Below is a small trained network, with its code and all its weights. Each question gives an input and a target symbol and asks what happens when units are switched off, that is, made to give their printed mean instead of their output.

import numpy as np


def w(rows, s, z=0):
    codes = np.array(rows[::2]) - 128.0
    scale = np.full(codes.shape[1], s)
    scale[-1] = z or s
    return codes * scale


def f(y):
    return y / 2 * (1 + np.tanh(0.7978845608 * (y + 0.044715 * y**3)))


def softmax(a):
    e = np.exp(a - a.max(-1, keepdims=True))
    return e / e.sum(-1, keepdims=True)


def log_softmax(a):
    a = a - a.max(-1, keepdims=True)
    return a - np.log(np.exp(a).sum(-1, keepdims=True))


def net(x, mask):
    ids = ['ΓΞΦαβεηθλπσ'.index(c) for c in x.split()]
    T = len(ids)
    res = E[ids] + P[:T]
    q, k, v = (res @ M[0].T for M in (Q, K, V))
    z = softmax(np.where(np.tri(T) > 0, q @ k.T / 4**0.5, -1e9)) @ v
    res = res + np.where(mask[0], z, O[0][:, -1]) @ O[0][:, :-1]
    y = f(res @ A[0][:, :-1].T + A[0][:, -1])
    res = res + np.where(mask[1:17], y, B[0][:, -1]) @ B[0][:, :-1]
    return log_softmax(res[-1] @ U[:, :-1].T + U[:, -1])


Q, K, V, O, A, B = {}, {}, {}, {}, {}, {}
E = w([
[129,91,162,200,85,184,185,158,80,133,127],'Γ',
[31,171,225,63,171,253,160,76,79,152,121],'Ξ',
[93,169,224,136,119,165,175,68,164,107,143],'Φ',
[128,114,33,66,130,174,187,133,110,109,105],'α',
[124,183,87,23,25,191,124,85,123,199,179],'β',
[24,167,97,109,192,126,60,154,90,137,89],'ε',
[110,139,9,113,109,177,81,154,244,192,159],'η',
[26,154,200,64,141,68,171,118,162,144,91],'θ',
[226,10,240,146,116,93,99,121,107,67,113],'λ',
[77,85,168,126,82,116,188,215,123,137,74],'π',
[37,206,153,126,125,167,24,38,174,147,96],'σ',
],0.017)
P = w([
[161,192,244,190,92,95,137,156,56,122,161],'0',
[65,105,120,135,99,107,134,80,146,135,109],'1',
[57,90,136,97,127,106,140,60,114,107,133],'2',
[73,71,121,109,112,108,122,58,135,127,136],'3',
[85,57,134,99,129,126,118,75,126,134,122],'4',
[85,54,149,93,134,128,116,50,127,138,129],'5',
[115,34,132,92,117,141,129,74,135,144,140],'6',
],0.011)
Q[0] = w([
[141,254,104,187,178,74,156,200,142,114,126],'H0',
[174,221,174,197,77,73,179,156,163,94,116],'H0',
[197,176,75,164,142,144,119,128,126,83,118],'H0',
[203,192,90,115,152,79,144,143,109,99,158],'H0',
],0.0069)
K[0] = w([
[67,35,110,82,122,181,151,3,186,196,105],'H0',
[39,101,96,130,131,163,173,126,172,97,80],'H0',
[21,73,132,133,137,215,81,138,184,74,109],'H0',
[91,128,31,217,238,120,238,118,118,119,20],'H0',
],0.0059)
V[0] = w([
[133,61,190,178,173,44,113,188,129,97,83],'H0',
[69,213,177,74,133,90,169,191,131,249,154],'H0',
[113,89,196,166,138,112,82,85,254,128,144],'H0',
[229,133,158,130,59,179,168,141,100,167,206],'H0',
],0.0075)
O[0] = w([
[81,85,91,144,139,22,83,151,120,80,184,153],'H0',
[185,145,96,143,135,66,137,139,74,229,107,253],'H0',
[54,116,187,218,226,136,173,12,59,125,135,126],'H0',
[128,114,59,141,75,165,80,137,47,98,132,247],'H0',
],0.011,0.0071)
A[0] = w([
[135,151,124,96,117,28,94,109,140,160,117,248],'N0',
[138,178,98,135,129,183,96,162,142,172,178,163],'N1',
[103,117,165,118,164,183,110,92,79,110,143,170],'N2',
[109,86,79,122,106,176,189,130,181,74,67,158],'N3',
[120,127,183,241,154,105,92,126,119,222,142,100],'N4',
[96,144,134,165,122,102,215,92,166,133,130,161],'N5',
[99,81,100,97,69,101,145,119,120,103,170,24],'N6',
[139,164,47,53,69,100,188,81,134,115,143,204],'N7',
[255,207,151,142,119,122,46,116,84,162,93,87],'N8',
[106,43,158,146,143,96,98,93,159,71,207,163],'N9',
[118,159,146,87,52,153,138,118,106,216,193,252],'N10',
[48,213,62,148,132,127,140,93,136,150,91,210],'N11',
[111,100,91,181,249,50,115,99,92,148,156,214],'N12',
[158,147,84,182,150,173,143,139,170,194,180,111],'N13',
[136,129,190,91,122,57,239,171,161,229,92,209],'N14',
[120,66,114,178,130,136,155,128,72,162,209,155],'N15',
],0.0074,0.0027)
B[0] = w([
[188,23,177,98,235,134,83,190,144,194,156,194],'N0',
[137,216,86,69,145,20,168,75,83,142,189,173],'N1',
[132,149,144,113,93,115,98,153,126,166,31,186],'N2',
[192,125,114,53,56,142,158,180,176,131,229,150],'N3',
[86,157,70,26,67,112,161,161,167,74,197,197],'N4',
[168,72,137,189,166,149,62,140,177,69,60,158],'N5',
[67,189,86,138,166,139,101,147,103,118,104,183],'N6',
[146,145,129,252,171,228,25,126,176,139,107,214],'N7',
[133,2,104,183,158,189,79,153,156,75,190,210],'N8',
[110,142,93,88,197,217,211,137,79,187,178,214],'N9',
[91,155,157,57,184,101,104,50,125,117,103,248],'N10',
[184,162,172,71,44,163,171,192,155,103,170,205],'N11',
[199,133,147,224,107,115,152,153,139,128,220,251],'N12',
[124,134,177,32,156,73,131,64,151,96,90,146],'N13',
[96,104,49,108,163,139,82,40,164,84,39,215],'N14',
[84,214,177,162,110,105,159,47,164,127,96,199],'N15',
],0.0057,0.013)
U = w([
[59,61,55,127,79,49,61,111,79,60,77,7],'Γ',
[93,87,65,114,172,162,117,75,87,188,126,152],'Ξ',
[139,156,90,169,50,51,143,78,65,141,115,235],'Φ',
[109,100,200,90,106,180,72,197,190,105,178,239],'α',
[208,146,71,210,203,186,103,133,107,107,83,83],'β',
[104,101,135,99,255,104,74,161,157,42,105,96],'ε',
[128,161,112,25,162,92,187,107,33,134,112,60],'η',
[175,184,46,115,190,39,169,76,123,127,177,5],'θ',
[86,7,121,129,164,193,141,127,96,117,193,139],'λ',
[133,183,135,144,188,80,96,239,55,215,120,158],'π',
[166,189,164,162,201,137,134,65,179,27,122,170],'σ',
],0.006,0.0022)

Each question gives the input, a string of symbols that net reads in full, and the target symbol t.
The units are the heads (4 rows each of Q, K, V and O) and the neurons (one row each of A and B). Each row of codes is followed by its name. A weight is (code - 128) times the scale printed after its matrix; where a second scale follows, it is the last column's (O, A, B and U).
mask holds one flag per unit, heads first, then neurons. A switched-off unit (its flag False) gives its mean, the last column of its rows in O or B, instead of its output. The means were averaged over made-up inputs and are rounded, as every weight is.
A unit's drop is (log p(t) with every unit on - log p(t) with that unit switched off) / (log p(t) with every unit on - log p(t) with every unit switched off).
The circuit of an input: a set's keep is (log p(t) with only the set's units on - log p(t) with every unit switched off) / (log p(t) with every unit on - log p(t) with every unit switched off). Starting from the 12 units with the biggest drops (on a tie, the unit counted first), units are removed one at a time, each time the one whose removal leaves the highest keep (on an exact tie, the one counted first), for as long as the keep stays at least 0.8.
circuit, biggest first: the units of the circuit, biggest drop first
most important unit: the unit with the biggest drop
top k neurons: the k neurons with the biggest drops, biggest first
input β η Γ σ σ η θ, target Ξ: top 2 neurons => [N10, N12]
input λ θ θ λ α Γ Φ, target λ: circuit, biggest first => [H0, N9]
input λ β ε, target λ: top 2 neurons => [N9, N12]
input σ η θ α α θ, target σ: top 2 neurons => [N5, N12]
input θ Ξ λ, target θ: circuit, biggest first => [H0, N12]
input α θ ε α ε λ Φ, target α: top 3 neurons => [N14, N3, N1]
input Φ λ α β Φ σ Γ, target Φ: most important unit => N15
input λ α η σ, target λ: circuit, biggest first => [N9, H0]
input Ξ ε σ Φ α, target β: top 2 neurons => [N7, N4]
input θ Ξ η, target θ: circuit, biggest first => [H0, N4]
input α θ Ξ ε π β, target α: top 3 neurons => [N7, N14, N9]
input θ η θ, target θ: top 4 neurons => [N12, N8, N4, N14]
input λ Γ π π, target λ: circuit, biggest first => [N9, H0]
input π α ε, target π: circuit, biggest first => [H0, N0, N14]
input α θ α α α π σ, target α: circuit, biggest first => [H0]
input θ ε θ σ Γ λ σ, target λ: circuit, biggest first => [H0, N9, N10]
input β α β Φ, target β: top 2 neurons => [N8, N7]
input β Φ π, target β: top 3 neurons => [N7, N8, N4]
input ε θ θ σ Φ α σ, target ε: circuit, biggest first => [H0, N0, N14]
input β θ α σ, target β: top 3 neurons => [N8, N7, N4]
input σ Γ β Ξ, target σ: top neuron => [N5]
input α π λ α Φ α, target α: circuit, biggest first => [H0, N3]
input σ π α η η, target σ: circuit, biggest first => [H0, N13]
input Γ θ ε θ ε Ξ θ, target Γ: top 3 neurons => [N12, N9, N11]
input σ ε Γ, target σ: top 2 neurons => [N5, N15]
input Γ α β β α α ε, target Γ: circuit, biggest first => [H0, N9]
input Γ α η σ Γ, target Γ: top neuron => [N12]
input λ α Ξ Φ σ η, target λ: circuit, biggest first => [H0, N9]
